Below is a small trained network, with its code and all its weights. Each question gives an input and a target symbol and asks what happens when units are switched off, that is, made to give their printed mean instead of their output.

import numpy as np


def w(rows, s, z=0):
    codes = np.array(rows[::2]) - 128.0
    scale = np.full(codes.shape[1], s)
    scale[-1] = z or s
    return codes * scale


def norm(h):
    return h / np.sqrt((h * h).mean(-1, keepdims=True) + 1e-5)


def f(y):
    return np.maximum(y, 0)


def softmax(a):
    e = np.exp(a - a.max(-1, keepdims=True))
    return e / e.sum(-1, keepdims=True)


def log_softmax(a):
    a = a - a.max(-1, keepdims=True)
    return a - np.log(np.exp(a).sum(-1, keepdims=True))


def net(x, mask):
    ids = ['ΓΔΘΣαβεζλμξπτφψω'.index(c) for c in x.split()]
    T = len(ids)
    res = E[ids] + P[:T]
    r = norm(res)
    for j in range(3):
        rows = slice(2 * j, 2 * j + 2)
        q, k, v = (r @ M[0][rows].T for M in (Q, K, V))
        z = softmax(np.where(np.tri(T) > 0, q @ k.T / 2**0.5, -1e9)) @ v
        o = O[0][rows]
        res = res + np.where(mask[j], z, o[:, -1]) @ o[:, :-1]
    y = f(norm(res) @ A[0][:, :-1].T + A[0][:, -1])
    res = res + np.where(mask[3:7], y, B[0][:, -1]) @ B[0][:, :-1]
    return log_softmax(norm(res)[-1] @ U[:, :-1].T + U[:, -1])


Q, K, V, O, A, B = {}, {}, {}, {}, {}, {}
E = w([
[61,107,120,206],'Γ',
[121,158,120,150],'Δ',
[68,67,111,139],'Θ',
[117,134,151,116],'Σ',
[147,147,154,97],'α',
[115,128,166,110],'β',
[108,102,158,129],'ε',
[105,131,98,126],'ζ',
[80,213,58,100],'λ',
[150,67,213,146],'μ',
[72,60,95,168],'ξ',
[80,193,74,165],'π',
[153,215,72,252],'τ',
[207,43,114,54],'φ',
[148,179,141,110],'ψ',
[151,121,133,147],'ω',
],0.033)
P = w([
[104,54,2,193],'0',
[94,36,34,166],'1',
[115,50,53,132],'2',
[111,55,63,112],'3',
[111,62,65,99],'4',
[118,72,67,95],'5',
],0.0068)
Q[0] = w([
[146,83,216,147],'h0',
[88,149,26,111],'h0',
[107,142,100,107],'h1',
[30,206,237,84],'h1',
[165,180,190,3],'h2',
[123,220,95,166],'h2',
],0.017)
K[0] = w([
[213,80,161,186],'h0',
[64,183,55,106],'h0',
[125,203,70,88],'h1',
[51,231,176,57],'h1',
[153,154,189,47],'h2',
[76,254,109,145],'h2',
],0.016)
V[0] = w([
[145,107,2,131],'h0',
[252,90,166,163],'h0',
[208,187,96,73],'h1',
[173,144,73,142],'h1',
[155,161,72,208],'h2',
[126,26,12,182],'h2',
],0.0088)
O[0] = w([
[155,181,53,50,197],'h0',
[207,74,11,158,135],'h0',
[107,46,204,135,39],'h1',
[73,128,225,128,92],'h1',
[180,149,254,175,67],'h2',
[232,149,205,86,252],'h2',
],0.0081,0.0038)
A[0] = w([
[108,171,118,190,197],'n0',
[253,135,137,190,1],'n1',
[194,177,99,74,70],'n2',
[157,74,172,78,106],'n3',
],0.016,0.0089)
B[0] = w([
[143,96,181,174,255],'n0',
[106,159,10,91,235],'n1',
[86,77,148,106,222],'n2',
[60,126,111,131,222],'n3',
],0.014,0.0045)
U = w([
[166,84,194,195,129],'Γ',
[211,158,185,99,222],'Δ',
[51,251,118,72,1],'Θ',
[136,158,187,12,112],'Σ',
[112,109,157,127,112],'α',
[37,168,65,188,26],'β',
[107,122,128,69,75],'ε',
[109,148,118,123,82],'ζ',
[90,96,171,118,102],'λ',
[202,47,98,203,77],'μ',
[105,151,124,110,107],'ξ',
[109,183,122,154,165],'π',
[146,188,94,189,162],'τ',
[214,69,179,51,158],'φ',
[86,93,159,119,97],'ψ',
[175,205,75,94,229],'ω',
],0.02,0.0094)

Each question gives the input, a string of symbols that net reads in full, and the target symbol t.
The units are the heads (2 rows each of Q, K, V and O) and the neurons (one row each of A and B). Each row of codes is followed by its name. A weight is (code - 128) times the scale printed after its matrix; where a second scale follows, it is the last column's (O, A, B and U).
mask holds one flag per unit, heads first, then neurons. A switched-off unit (its flag False) gives its mean, the last column of its rows in O or B, instead of its output. The means were averaged over made-up inputs and are rounded, as every weight is.
A unit's drop is (log p(t) with every unit on - log p(t) with that unit switched off) / (log p(t) with every unit on - log p(t) with every unit switched off).
The circuit of an input: a set's keep is (log p(t) with only the set's units on - log p(t) with every unit switched off) / (log p(t) with every unit on - log p(t) with every unit switched off). Starting from all 7 units, units are removed one at a time, each time the one whose removal leaves the highest keep (on an exact tie, the one counted first), for as long as the keep stays at least 0.8.
circuit, biggest first: the units of the circuit, biggest drop first
unit that matters most: the unit with the biggest drop
top k neurons: the k neurons with the biggest drops, biggest first
heads that matter: for each layer, one digit per head in row order, 1 if its drop is at least 0.15 and else 0, layers parted by /
drop when u is switched off: that unit's drop, to one decimal
input ω β β λ ζ, target Σ: unit that matters most -> h2
input ψ ω ε, target ω: circuit, biggest first -> [n1, h0, h2]
input φ β λ α α μ, target μ: circuit, biggest first -> [h0, h1]
input ζ φ β, target φ: top 2 neurons -> [n2, n1]
input β φ ω β, target ω: heads that matter -> 110
input β φ β ζ, target Σ: heads that matter -> 101
input ω Δ μ ζ Θ, target Σ: heads that matter -> 101
input β Γ ω β ε, target ω: circuit, biggest first -> [n1, h2, h1]
input ψ φ ξ φ β, target φ: heads that matter -> 110
input Σ ω μ Σ, target ω: top 2 neurons -> [n0, n3]
input ψ ψ β φ ξ ω, target ω: top 2 neurons -> [n1, n0]
input ε β ξ, target μ: top 3 neurons -> [n1, n3, n2]
input β ζ μ μ Δ ε, target μ: drop when n0 is switched off -> 0.0
input λ ε Γ ψ, target Θ: drop when h2 is switched off -> 0.7
input λ β α β, target β: drop when n2 is switched off -> 0.1
input ω Σ β φ ω Σ, target ω: circuit, biggest first -> [h0]
